Below is a small trained network, with its code and all its weights. Each question gives an input and a target symbol and asks what happens when units are switched off, that is, made to give their printed mean instead of their output.

import numpy as np


def w(rows, s, z=0):
    codes = np.array(rows[::2]) - 128.0
    scale = np.full(codes.shape[1], s)
    scale[-1] = z or s
    return codes * scale


def norm(h):
    return h / np.sqrt((h * h).mean(-1, keepdims=True) + 1e-5)


def f(y):
    return y / 2 * (1 + np.tanh(0.7978845608 * (y + 0.044715 * y**3)))


def softmax(a):
    e = np.exp(a - a.max(-1, keepdims=True))
    return e / e.sum(-1, keepdims=True)


def log_softmax(a):
    a = a - a.max(-1, keepdims=True)
    return a - np.log(np.exp(a).sum(-1, keepdims=True))


def net(x, mask):
    ids = ['ΓΠβεζμξτ'.index(c) for c in x.split()]
    T = len(ids)
    res = E[ids] + P[:T]
    u = 0
    for l in range(2):
        q, k, v = (norm(res) @ M[l].T for M in (Q, K, V))
        z = softmax(np.where(np.tri(T) > 0, q @ k.T / 2**0.5, -1e9)) @ v
        res = res + np.where(mask[u], z, O[l][:, -1]) @ O[l][:, :-1]
        u += 1
        y = f(norm(res) @ A[l][:, :-1].T + A[l][:, -1])
        res = res + np.where(mask[u : u + 8], y, B[l][:, -1]) @ B[l][:, :-1]
        u += 8
    return log_softmax(norm(res)[-1] @ U[:, :-1].T + U[:, -1])


Q, K, V, O, A, B = {}, {}, {}, {}, {}, {}
E = w([
[144,134,208],'Γ',
[217,170,144],'Π',
[192,125,94],'β',
[72,126,186],'ε',
[135,115,125],'ζ',
[108,8,155],'μ',
[42,85,110],'ξ',
[172,145,126],'τ',
],0.018)
P = w([
[186,47,91],'0',
[165,223,166],'1',
[13,48,205],'2',
[74,237,176],'3',
[104,119,207],'4',
[189,97,98],'5',
[2,168,65],'6',
[186,129,137],'7',
[49,247,204],'8',
[183,185,156],'9',
[67,201,97],'10',
[170,97,115],'11',
[141,112,138],'12',
[181,47,120],'13',
],0.0067)
Q[0] = w([
[154,137,3],'0.h1',
[75,138,126],'0.h1',
],0.016)
K[0] = w([
[204,7,243],'0.h1',
[97,190,147],'0.h1',
],0.013)
V[0] = w([
[101,244,55],'0.h1',
[3,229,27],'0.h1',
],0.0035)
O[0] = w([
[160,3,159,34],'0.h1',
[193,16,224,6],'0.h1',
],0.004,0.0011)
A[0] = w([
[129,130,137,165],'0.n1',
[174,181,142,70],'0.n2',
[191,110,84,177],'0.n3',
[116,252,95,196],'0.n4',
[124,145,147,2],'0.n5',
[119,100,189,52],'0.n6',
[114,132,145,52],'0.n7',
[244,102,117,112],'0.n8',
],0.015,0.0012)
B[0] = w([
[109,121,132,134],'0.n1',
[234,124,71,200],'0.n2',
[195,167,166,191],'0.n3',
[175,254,170,254],'0.n4',
[94,91,119,126],'0.n5',
[18,142,195,191],'0.n6',
[110,105,140,130],'0.n7',
[96,254,156,232],'0.n8',
],0.012,0.0064)
Q[1] = w([
[193,2,144],'1.h1',
[208,108,236],'1.h1',
],0.0081)
K[1] = w([
[250,119,75],'1.h1',
[155,193,27],'1.h1',
],0.012)
V[1] = w([
[189,151,228],'1.h1',
[208,6,200],'1.h1',
],0.016)
O[1] = w([
[43,157,205,231],'1.h1',
[126,163,254,2],'1.h1',
],0.02,0.0048)
A[1] = w([
[103,226,159,4],'1.n1',
[204,176,85,198],'1.n2',
[107,161,48,209],'1.n3',
[202,90,2,120],'1.n4',
[100,182,166,107],'1.n5',
[17,108,186,124],'1.n6',
[82,168,105,26],'1.n7',
[118,18,225,160],'1.n8',
],0.0097,0.0014)
B[1] = w([
[151,61,148,206],'1.n1',
[146,248,54,207],'1.n2',
[126,44,135,165],'1.n3',
[209,33,86,139],'1.n4',
[153,90,137,179],'1.n5',
[193,94,109,254],'1.n6',
[109,94,174,152],'1.n7',
[58,33,38,181],'1.n8',
],0.013,0.0065)
U = w([
[242,44,46,133],'Γ',
[54,159,72,165],'Π',
[167,125,118,163],'β',
[155,116,91,252],'ε',
[90,167,71,87],'ζ',
[139,110,190,107],'μ',
[131,147,100,70],'ξ',
[218,79,245,86],'τ',
],0.012,0.0023)

Each question gives the input, a string of symbols that net reads in full, and the target symbol t.
The units are the heads (2 rows each of Q, K, V and O) and the neurons (one row each of A and B). Each row of codes is followed by its name. A weight is (code - 128) times the scale printed after its matrix; where a second scale follows, it is the last column's (O, A, B and U).
mask holds one flag per unit, layer by layer, with each layer's heads first. A switched-off unit (its flag False) gives its mean, the last column of its rows in O or B, instead of its output. The means were averaged over made-up inputs and are rounded, as every weight is.
A unit's drop is (log p(t) with every unit on - log p(t) with that unit switched off) / (log p(t) with every unit on - log p(t) with every unit switched off).
The circuit of an input: a set's keep is (log p(t) with only the set's units on - log p(t) with every unit switched off) / (log p(t) with every unit on - log p(t) with every unit switched off). Starting from the 12 units with the biggest drops (on a tie, the unit counted first), units are removed one at a time, each time the one whose removal leaves the highest keep (on an exact tie, the one counted first), for as long as the keep stays at least 0.8.
units of the circuit, in order: the units of the circuit, biggest drop first
k most important neurons: the k neurons with the biggest drops, biggest first
top k neurons in layer l: the k neurons of layer l with the biggest drops, biggest first
drop when u is switched off: that unit's drop, to one decimal
input τ β β ξ τ μ, target Π: units of the circuit, in order -> (1.h1)
input ε ε Π ε ζ Π ξ ζ τ, target Γ: units of the circuit, in order -> (1.h1 1.n4)
input μ ξ τ, target τ: units of the circuit, in order -> (0.n8 1.h1 0.n4)
input ξ ζ ζ Π ζ Γ, target τ: top 4 neurons in layer 0 -> (0.n4 0.n8 0.n3 0.n2)
input ε Π μ ζ ζ Γ ξ ξ Γ, target Γ: 2 most important neurons -> (1.n6 0.n6)
input μ μ ε Π τ ξ Γ ξ ζ Π ξ μ Γ, target Γ: 3 most important neurons -> (1.n6 0.n6 0.n3)
input ξ ε Π β β τ Γ ζ ζ, target τ: 3 most important neurons -> (0.n8 0.n4 1.n2)
input ζ β β, target Π: top 4 neurons in layer 0 -> (0.n8 0.n3 0.n2 0.n4)
input ε β τ Γ, target τ: top 2 neurons in layer 0 -> (0.n8 0.n4)
input ε ζ ξ ζ, target Γ: top 2 neurons in layer 0 -> (0.n4 0.n6)
input ξ Π τ, target Γ: 2 most important neurons -> (1.n6 0.n3)
input ε τ μ ξ, target Γ: 3 most important neurons -> (0.n4 1.n6 0.n8)
input μ Γ τ, target τ: top 2 neurons in layer 0 -> (0.n2 0.n4)
input ξ ζ τ ζ ξ ξ, target Γ: most important neuron -> (0.n6)
input ξ τ β μ ζ ζ μ μ ε, target τ: top 2 neurons in layer 1 -> (1.n6 1.n2)
input Π ζ μ ξ β ζ ξ ξ ζ, target Γ: drop when 1.h1 is switched off -> 0.4
input ε β β ε τ μ, target Π: drop when 0.n5 is switched off -> 0.0
